[[-28 -11  25  34   7  19]
 [-23 -25  -2  12   6  -3]
 [ 21  -3 -18  26  -9 -38]
 [  6 -16 -14  31 -19 -13]
 [ 23   9 -12  -5 -14  17]
 [-27  -4  -9 -17 -32 -19]
 [-42  16 -14   2 -10   4]
 [-13 -31  14  10 -18  -6]
 [ -6  22  18 -14  18   8]
 [ 10 -28  -9 -17  23  -7]
 [-24  20   8  18 -13   2]
 [-32  14  -3  30  44  12]] Out: -23

[[-16   8 -38   7 -14 -28  20 -16  11 -39 -39 -31]
 [-36 -16  -4 -32 -24 -23 -36  -5 -36  10   4   2]
 [-45   9 -29 -15 -32 -38 -12 -13 -23  -4   3 -18]
 [  9 -14  -4   5   6  10  -9 -36  -8 -14 -14 -27]
 [  8  30 -10  30   5   4  22  -8  12   4  22 -12]
 [ 16 -28   1  -2  11  11   0 -16   7 -22 -37 -13]
 [ 12  -2  33  -5  11  25 -19  13 -14  41  45  27]
 [ 35  -7   5  19  24  22  27   3  33 -22 -31  -3]
 [-28  33 -10   1 -20 -21  -4   8 -16  22  42   5]] Out: -36

[[  0  17  17 -30  -6  -4   3  46 -10 -14  32]
 [-15   4 -34  -3   1   1  17   9   9  -6  10]
 [-23  10 -18  -8  12  19   2 -34  -3   2 -14]
 [ 29  21  -5  14   4  -7  -9  18 -12 -12   3]
 [  0   3  -6   5  -4  -9  28  13  22   6  18]
 [  1 -28  10  42   0 -12 -24  18   7 -13  32]
 [  9 -13 -21  -7  15  -2  19  24  -3   1 -43]
 [ 22  -1  -6  -6   1  10  19   7   6  -8 -12]
 [ -1  23  -2  11 -14  -8  -1   4 -26  12 -42]
 [ -5 -18 -14 -13   4  10   2  29  -7   0  -7]
 [-25  -7  -6 -13 -11   9  -7 -30  28   4  34]
 [ 13   8  13   8 -11 -32   7 -10  21   8  -7]] Out: -15

[[-18   7 -17  -4 -11  -3  -8  -7]
 [ -8   2  -5   0 -16   5  23  34]
 [  5   7  -2 -13   7  -2  -6   4]
 [-21  18 -40 -23   1   0 -32 -30]
 [ -8   3 -20  -7   7   0 -23 -14]
 [ 22  -1   3 -25   1   2 -30   2]] Out: -8

[[ -3  29   2  -6   6 -12]
 [  3  22   3 -15  -1  12]
 [  2 -40  -5 -30  -6 -36]
 [ -4 -14   3 -48   1 -19]
 [ -3  -2   2  37  -6  -7]
 [  3   7   7   0  -3 -33]] Out: 3
---
Input:
43 12 -36 -4 -30 33 26
25 1 22 34 -12 -27 48
Output: 48, -36

Input:
-22 0 -17 -6 -10 -7 40
-28 -41 16 -1 17 10 14
Output: 40, -41

Input: 12 14 -31 -41 13 10 -43
Output: 14, -43

Input: -39 1 18 22 6 -14 13
Output: 22, -39

Input:
1 -34 0 2 -1 -9 -6
-8 -47 -9 24 -4 -22 10
Output: 24, -47

Input:
42 1 24 -33
-5 37 -2 -12
Output: 42, -33

Input: -4 12 -27 35 2 13 -39
Output: 35, -39

Input:
-20 -9 -7 -14
-42 -41 17 15
Output: 17, -42
---
180,164,207,219,124
213,46,63,118,62
-> 207

2934,7802,7908,8064
2964,7895,8073,7960
2923,3082,8007,7911
-> 8007

-522,-101,585,-243 -> -243

4355,6493,6176,3842,6107
7081,5386,3433,6425,3228
5476,3859,7662,8508,8844
-> 7662

173,248,122,57,33
199,138,131,180,142
-> 180

9,42,63,15,33,78,77
14,39,62,19,32,73,75
-> 75

298,958,163,208,25,234 -> 234
---
Q:
array([[ 18,  27,   0,  14],
       [ -3, -45,   3,  -1],
       [ -9,  -6,  -5,  -1]])
A: -5

Q:
array([[ -9, -18, -14,  37,  38,  48, -10],
       [  0, -21, -13,  44,  20,  47,   2],
       [ -3, -18, -14,  40,  30,  48,  -5]])
A: -14

Q:
array([[  0,   2,  -2,   0],
       [  1,  -1,  -1,   1],
       [-16, -17,  -8, -37]])
A: -8

Q:
array([[  8, -35,   1, -37, -25],
       [  8, -35,   1, -37, -25],
       [  9, -38,   1, -40, -27]])
A: 1

Q:
array([[  4, -15,  -9,  -1,   9,  -6],
       [-12, -11,  20,  41,   4,   4],
       [  7,  13,  15,  -6,  11,  -9]])
A: 15

Q:
array([[ -9, -15,  36,  -7, -17, -26],
       [-21, -20,  -2, -36,  -2,  32],
       [ 27,  16,  -1,  22,  -1, -15]])
A: -1
